Each row has a class, written as a number after it.
[   5  -19  -13   23 -107  -17  -46  -29   15  -17  -27   39  -21   -9
  -10   -1  -14  -11    2   -9    1   20   11   11   -5   25    5   -9
    9  -18   25   29  -22] => 1
[-25   0 -30   8 -38 -16   0 -31  -6  -4 -43   3  21 -29  -4 -41 -53 -11
  23  31  -2  20 -24  -1  -5  17 -24 -21  19  39  31 -22 -11] => 10
[  4  -2 -14  12  -6  14 -11 -29 -25  -4  -1  -1 -17  18 -28 -12  -5   6
  53  15  23  -1  22   6 -24  39  12 -17  12  10  53 -14   1] => 3
[-38   2  11  10 -82   2 -16 -40  -3 -23 -28   8   7  -1   8   3 -70  14
  62  40   1 -10  -9   6 -41   9   1 -21   8  -8  17 -20 -16] => 2
[ 40  -2 -17 -34 -32  11   5 -16 -29  12   4  -8 -34 -30  -1 -17  45 -57
   0 -39 -11  36 -30  33  41  28 -10  35 -74 -68 -12  -2   6] => 8
[ 31  -1  -6 -10   4  19  39  -5  -4  59  11 -14  -2  -2 -18   4  39 -20
 -10 -15  -5  31  21  14   1 -22   5  14 -23 -24 -25  17  25] => 3
[-18  -9 -12  12 -90  17  17 -42  10   6 -33  15  11  19 -21 -21 -10   5
  63  55  -5  -8  -3  35 -21  15  14 -10  19 -38  34 -12  -9] => 6
[-13  -4  20 -11  -8 -18  33  18  34 -24 -19  -5  19 -10   1   6  -1  -9
 -35   8   6   8  16 -14  17  32  10  42  -7 -14 -17  46 -17] => 3
[-10 -18 -34   4 -68  -4 -19  24 -63  65 -28  28  -7  -6 -14 -25  -1 -35
 114 -13  31  33   9  38 -19 -44   1 -15  13 -43  18 -28  18] => 11
[ 13  -2 -67   5  41   5   2   6 -13 -18 -11  -6   2   3  -3   1 -15  15
  20  21 -28  -4 -17   9  -6  12 -16  -6  40  27   4 -24  21] => 1
[-15 -35 -60  22 -25 -47  18  15   2  78 -36  22  -5 -16  -5 -12 -18 -22
 -18   1 -15  55  14   6   5 -37 -11   6  17  11 -29  38  -4] => 10
[ 35  20  -2 -49  34  18  41   6 -17 -28 -12 -17 -12   8  14 -24  18 -12
 -41 -10 -10  -8 -20   9  29  -5 -34  -5  17   2 -37 -39  11] => 7
[ 11   0  -7  16 -76  -3   5 -31  -3  -1 -29  38 -20  33  -7 -26   5   5
  -3 -23 -49 -10  36  11 -25  23  19 -12  34   0  15  10   4] => 3
[  -4   -7   -5   39 -105   18   11  -27  -19   21  -27   28  -20   16
   -4    1    7   -3   55  -13   -3   -2   23   13  -38    4   25  -11
  -10    5   27    6    4] => 8
[ 30 -16 -12   5 -49   4  12 -68  31  -3   3  37   1  11 -12  -4  17   4
  12 -13 -38  11  21  22 -15  32  24  -4   7 -30  27  30  -7] => 0
[  9 -34 -11  10 -37   3   9   5  -6  25  21  17  -6  13   1  -8  49  -4
  -1 -19 -19 -12  -5   7  21  -5  26  17 -14 -46  -4  15   4] => 11
[  4 -21 -23  -7 -23  24  30 -30  -9  11 -20   5  -5  13 -12   9 -42  15
  67  35   1  -1  13  15 -38   1  -7 -30  18  16  44 -31  -1] => 7
[ 26 -32 -43 -12  -6  12  75   4  10  48  -4 -18 -37  41 -12  13  34  10
 -17  -3  10   5  11  28 -30  -1  13 -17  48  -1  -6  13  20] => 0
[  8   1 -26 -10 -21   8  37  12  -8  17 -47  19 -30 -10   4 -20  14 -33
 -16 -27  -4  30  11  32  21   8  -4  29   5  -7 -11  19  -3] => 1
[-34 -10   6   5 -35 -18  28  35  -4   8 -16   6 -22  -1  -4  10  15 -18
  -8   6  44  -6  23  -5 -16  17  -7   2   2  35 -15  26 -10] => 10
[ -6  13 -27  20   8 -17  -3 -36  -9  -5 -24  17  -4   4  -1 -17 -31  22
  24  10 -29  -6 -15   9 -33   9  -9 -28  51  29  28 -22   5] => 0
[ 24 -32 -23  -8 -26  22  38 -30 -23  41  -1   1 -62  14  -7  24  25 -17
  26  13  30   4  19  34 -34  31  28   8  -1 -25  -7   9   8] => 2
[-33   4  -2   4 -12   2 -10 -19 -16 -38  -9  14  40  -4 -14   0 -53  28
  81  27 -21  -8 -13  -1 -49  11 -30 -34  12  29  31 -28  -2] => 4
[ 11   0  10  12 -67   7 -34 -46 -13 -19  -1  37  -2  14   5 -27   4   1
   6 -30 -11  -3  -9  18   5  33  26  -2  -3 -38  41  -9 -12] => 2
[ -7 -20   3  37 -60 -18  13  15  19  24 -42  41  11   4  10   5  20  -8
 -30 -15   1  18  35  13  11 -34  41  19  10 -35 -15  62  -9] => 6
[ 17  14  31 -36  28  59  21  13 -10 -22  13 -25  -3  24  23  20  28  19
  -9  -2  62 -18 -10   8  18  -4  -1  -5 -18   2 -50 -37  21] => 7
[-16 -40   3   0 -84 -42  35   1  -4  39 -60  -3 -29  -4  18 -19  16 -43
  22  -4  55  26  -8  33  33  23  -6   3 -10 -33 -11  -9 -11] => 9
[ -1 -12  -6  13 -45 -26   7 -16  30   9 -33  46  16  -3  17  12 -11   3
 -26   4 -14  21  31  17  -5  17  33  34  20 -21 -17  31  -6] => 6
[ 33 -18  -1 -14  14   5  48  15  20  83  -8  -2 -10  -4  -2   9  18 -23
  -9  -1  45  33   4   1  -3 -12   8   5  20  20 -10  26   4] => 5
[ 13 -29   4  23  -7 -17  11 -14  -9  67 -18  17  -5 -20  17   4  -2 -27
  18  -4  41  30  13  14  18 -22  10  -6 -15 -10  -5  19   0] => 9
[ -2 -12  43  -8 -10   6  46  -7  46   6  11   7  24  31  28  -9  24  15
 -65   3  14 -16 -14 -13  57   5  21  19  -6 -35 -37   2 -23] => 5
[  8   4 -15 -41   8  31  13  -3  14  35   1 -25 -11 -22   4  17 -28   4
   5 -15 -25  37  -9  13 -10  -3 -19  17 -44  24  -1 -10   5] => 7
[  10  -21  -23   10 -113    0    9  -28   -2   32    6   15  -35   -2
  -41   -8   27  -27   59   27  -10  -20   38    7  -38   29   35   -8
    8  -34   58   -6  -23] => 5
[  0  12  -6   0 -28  30  14 -36 -23  15  34  10 -31 -22  -3 -15  40 -14
 -24 -24 -35  -8   6  24  20   3  33  24 -58 -58   1  -2 -10] => 0
[ 42  -7 -18 -58  50  38  52 -22   1 -17  27 -47 -25   1 -10  -4  25  -6
 -57  -6 -15  12 -13  14  11  19 -15   1 -16 -26 -28   1   3] => 4
[-48  -6   3  -2  24   9  -9   2 -28  -1  12 -16 -39   7   8  -5  -9   6
 -10  13  18 -11 -21   5  26  12 -19  11 -39  -5 -45 -10 -20] => 12
[-12  13   5  19 -45   3 -13 -51   6 -42  -8  34  35 -27   0  -6 -25  22
   8   9 -52 -14   2  -7 -31  27  15   5   0   4  14  -5  -6] => 4
[ 71 -28 -48 -34 -15 -10  42 -13 -10  24 -39  14  -9  -8   3 -34  12 -52
  -5 -24 -14  42  -9  33  14  13 -28 -16  44   5   6 -20  26] => 1
[  9 -10  -9 -19 -45  11  20 -15   1  34  30 -32  21  -7  27   6 -21  15
 -35  20  -9  -3 -36   8  13 -17 -12 -21  -7  -8 -45 -51  21] => 9
[-12  16 -12 -31 -25  16   6  36 -35  -8   4 -17  20 -30  -1 -33   6 -37
  16  19   6 -20 -27   7  16 -19 -17 -10 -15 -26 -19 -38  14] => 10
[  3 -14 -19   9 -61 -31  -5 -34  24  16 -25   8   0   5   7  -2 -26   1
   3   6 -19  36 -14   6   3  13 -10  13  -1 -25 -14   3 -10] => 8
[ 25 -12   4  -7 -59  20  -6 -47  12  11  17  23  30 -19 -27 -16  -9 -22
  12   1  21  28  13   8  -4  12   3 -24 -17 -20  56  20 -16] => 10
[ 38 -57 -34 -23  32 -20  21 -11   4  60  14  -8 -22   0   4   6 -11 -17
   1   7  -3  38 -15   3   6 -11 -22  -8  11  -1 -23  14   8] => 11
[ 10 -28  -5 -11 -30 -16  11   8   2  48 -28  10 -59  15   0 -21  27 -32
 -25 -29  40  38  -6  17  41   8  -1   4  -3 -23 -15  36 -28] => 5
[ 13 -50 -15   6 -60 -30  42 -20  20  57 -38  -4 -10 -15   3 -31  10 -42
 -18   7  44  48  -3  16  48  10  10   9   1 -23   8  30 -24] => 9
[ 13  41  30 -15  17  75  31  -3   0  -8   4 -40 -12  -2   3 -29  59  -3
 -84 -40  36   8 -15   2  50  23  31  37 -43   8 -19  26   7] => 3
[ 37   2 -18 -15  37  38  27   0 -45  -7   8 -36 -38  22  -1  16  27   3
 -11  11  53 -17 -23  17 -20   2  -1 -27  36   1 -25 -20  31] => 2
[ 13  17   5  18 -20  32 -47 -31 -16   8   0  12 -34  10  -4  27 -38  20
  26  15  38  -6   9  17 -42 -17  -7 -46  21  -4  14 -18   8] => 1
[ 16 -25 -46   6 -18  15  76 -35 -14  23   0  13   0  18 -34 -10   0  15
  40  39 -53 -25  12   9 -40  14  -9 -17  38  33  67 -39   2] => 7
[ 10 -19  22  26 -40 -41  -8   0  38  43   4  27  55 -19  16 -21  37 -26
 -32 -16  37  34  21  -9  70 -15  37  37 -13 -45 -17  28 -19] => 9
[ -2 -13 -32   3 -28  -6 -42 -36  36  16 -16   6  30   4 -18  10 -61  24
  40  15 -15  41  13  13 -30  -2   0  -7  23 -31  20  13 -10] => 12
[  9 -21 -19  -3 -60  -9 -37 -44 -15  15 -29  20 -15 -21 -16 -29 -21 -46
  78  18  27  29   9  22  -6  10 -10 -35 -14 -29  28   0  -9] => 10
[-16  18  10  43 -51  -5 -42  -9  -8  -9 -11  -6  17 -20  16  -3 -11  13
  -7 -11  26   3  -5 -15   7 -13   9 -23   1  39   6   0  -4] => 9
[ 11 -39  -6   0 -48 -23  33  -8  19  69 -44  20 -13  -8  15   6  24 -20
  30  11  18  13   4  21  -5  17  25  35  -1 -19 -10 -29  17] => 7
[ 36 -45 -69  -5  -4 -36  38  22 -18  61   0   7 -43 -12 -34 -11  64 -52
  15  17  20  21   6   6   9  34   9  22  33   6  -2  18  -2] => 5
[ -1 -45 -13  28 -30 -13  53  33  13  49 -30   2  -7  19  -9  -7  50 -24
 -36  15  46  21  16   8  34 -42  26   8  22 -22 -26  64 -10] => 6
[-31  35  28  21 -23   7   2  -3   0  -6 -53  -2  -5  24  -4 -10 -32  32
   7  13  26 -14 -16   2 -38  19  -8 -16  49  37  25 -11   6] => 3
[  9   2   6 -20 -74  36   7 -29  -4 -36   3   0   3 -16  11 -20  33 -15
 -26  -4 -32 -14 -34  26  32  33  16  14 -46 -40 -12  -4   4] => 6
[-22  23  18   4 -73  17  -4 -28   1 -44 -23  -9  36 -23  39 -23 -17  19
 -24   4 -16 -30 -61  14  34  29   9   4 -19 -28  -4 -47   4] => 9
[ 30 -15 -11 -16 -26  20  -3 -14  -4  22  20 -11  -2 -18   6  -6   7 -21
 -14  -8  13  24  -2  16  40 -11   7  -6 -33 -40 -16  20  -5] => 9
[ -3 -10 -33   4 -50 -11  -8 -46  -4   6 -25  19 -11 -30 -17 -24 -31 -24
  23  20 -18  19   3   8 -18  30 -12 -13   0  17  33   9 -14] => 10
[  3 -49 -33  -2 -13 -25  61 -11  28  41 -26 -16 -29  10   5  -6   1 -16
 -43  12 -45   3  16   2   3   0   6  14  18 -13 -31  22 -10] => 12
[ 72 -28 -35 -12   4  12   1 -64 -12  31   8  29 -14   6 -31  -2  18 -33
  89   3 -43  20  30  36 -44  26  -6 -36   5   8  61   5  22] => 6
[  7  22 -18  43  25   7 -56 -41  13 -27  -5   5   7 -16   1  -1 -57  36
 -35  12 -15   6 -20 -18   0  -7  -5 -21  26  31  39   5 -14] => 1
[  25  -21  -26   13 -112  -11  -39  -53   -4   11  -27   25  -19   13
   -7   -6   -8    0   34  -23   19   38   15   35  -14   32    3  -36
   20  -12   23    3   -2] => 9
[ -3 -55 -32  -4 -50 -10  54   0  16  35 -36   5   6 -23  12 -15 -13 -29
 -54 -20   9  49   2  12  37   2  17  11 -22 -16  12  41 -16] => 10
[ -5 -23  12  14 -48 -26   4   6  23  31 -32  33   0  -1  28  30   4   9
 -12  -4   4   7  10   5  -1 -12  16  26  -4 -16 -49   1   9] => 7
[  1 -13  14 -29  13 -29  32   4  29  42 -38 -17 -19   4  13  -5 -20 -16
 -30  -5  28  48  -9   4  10  30 -23  21   5  22 -35  15   2] => 3
[ 15 -44 -44 -16  21   6  70 -17 -12  54 -11 -14 -40  -7  -6  -5  14 -28
  -6   5  -3  16   9  18 -11  38   4  19   3  28   1   1   6] => 12
[ 32 -11 -20   9  -6  -9   0   1   4  33 -26  47   0 -14   9 -14  -1 -27
 -16 -14   4  32  10  10  18  -9   3  13  29   8 -15  25   6] => 1
[ 25 -37 -53  -6  11 -13  53  -7  -1  23 -20  -3 -22  -7  -8  -7  14 -19
  -1  17  36  24  12  18  13  62  14  21  34  23  22  21  -8] => 9
[ 50 -52 -16 -27   3  41  52 -10  -1  20  10  12 -46  13   8  18  44 -28
 -42 -36   7  23  37  36  23  22  40  15 -40 -33   0  67  -2] => 6
[ 21  -6 -50   0 -22  -5  -7  -6  17  10   4  -3 -20  -5 -26 -15  19 -17
   8  22 -18   4  14   5  -1  29   6  19  26   0  18   0  -8] => 1
[ -1 -21 -28  41 -28 -14 -10 -37   6 -33 -28  11  -3  -6 -35 -16   9  -5
  35  56  -2  -9 -26  -2  -8  39  -5 -16  30  32  51  43 -19] => 6
[ 26  -9  -9 -32 -47  22  -5 -37 -25 -49  22 -17 -21 -13 -11  22  27 -23
  29  -8  -1  11 -13  21  -7  40 -13  -5 -49 -33 -18   9   3] => 2
[ -1  -6  -6  20 -34  -6  -6 -14 -19  33 -36  -2 -56   9   3 -12  15 -19
   3 -20  20  20   0  18  -4  -3  12   1   1  -8  -4  17  -6] => 2
[  1  11  14   9 -40  -7 -10 -24   7  26 -20 -11 -30   7  -2 -17  15  -5
 -17   2  28  10 -21   2  16  -6  -5 -15   5 -19 -11 -11 -17] => 5
[ 31   8 -27 -45  -4   3  26   7 -32  -1 -13 -22 -20  17  -4 -18  35 -20
   1 -21 -22  17 -18  26   2  21 -39  -7   9   3 -55 -30  42] => 3
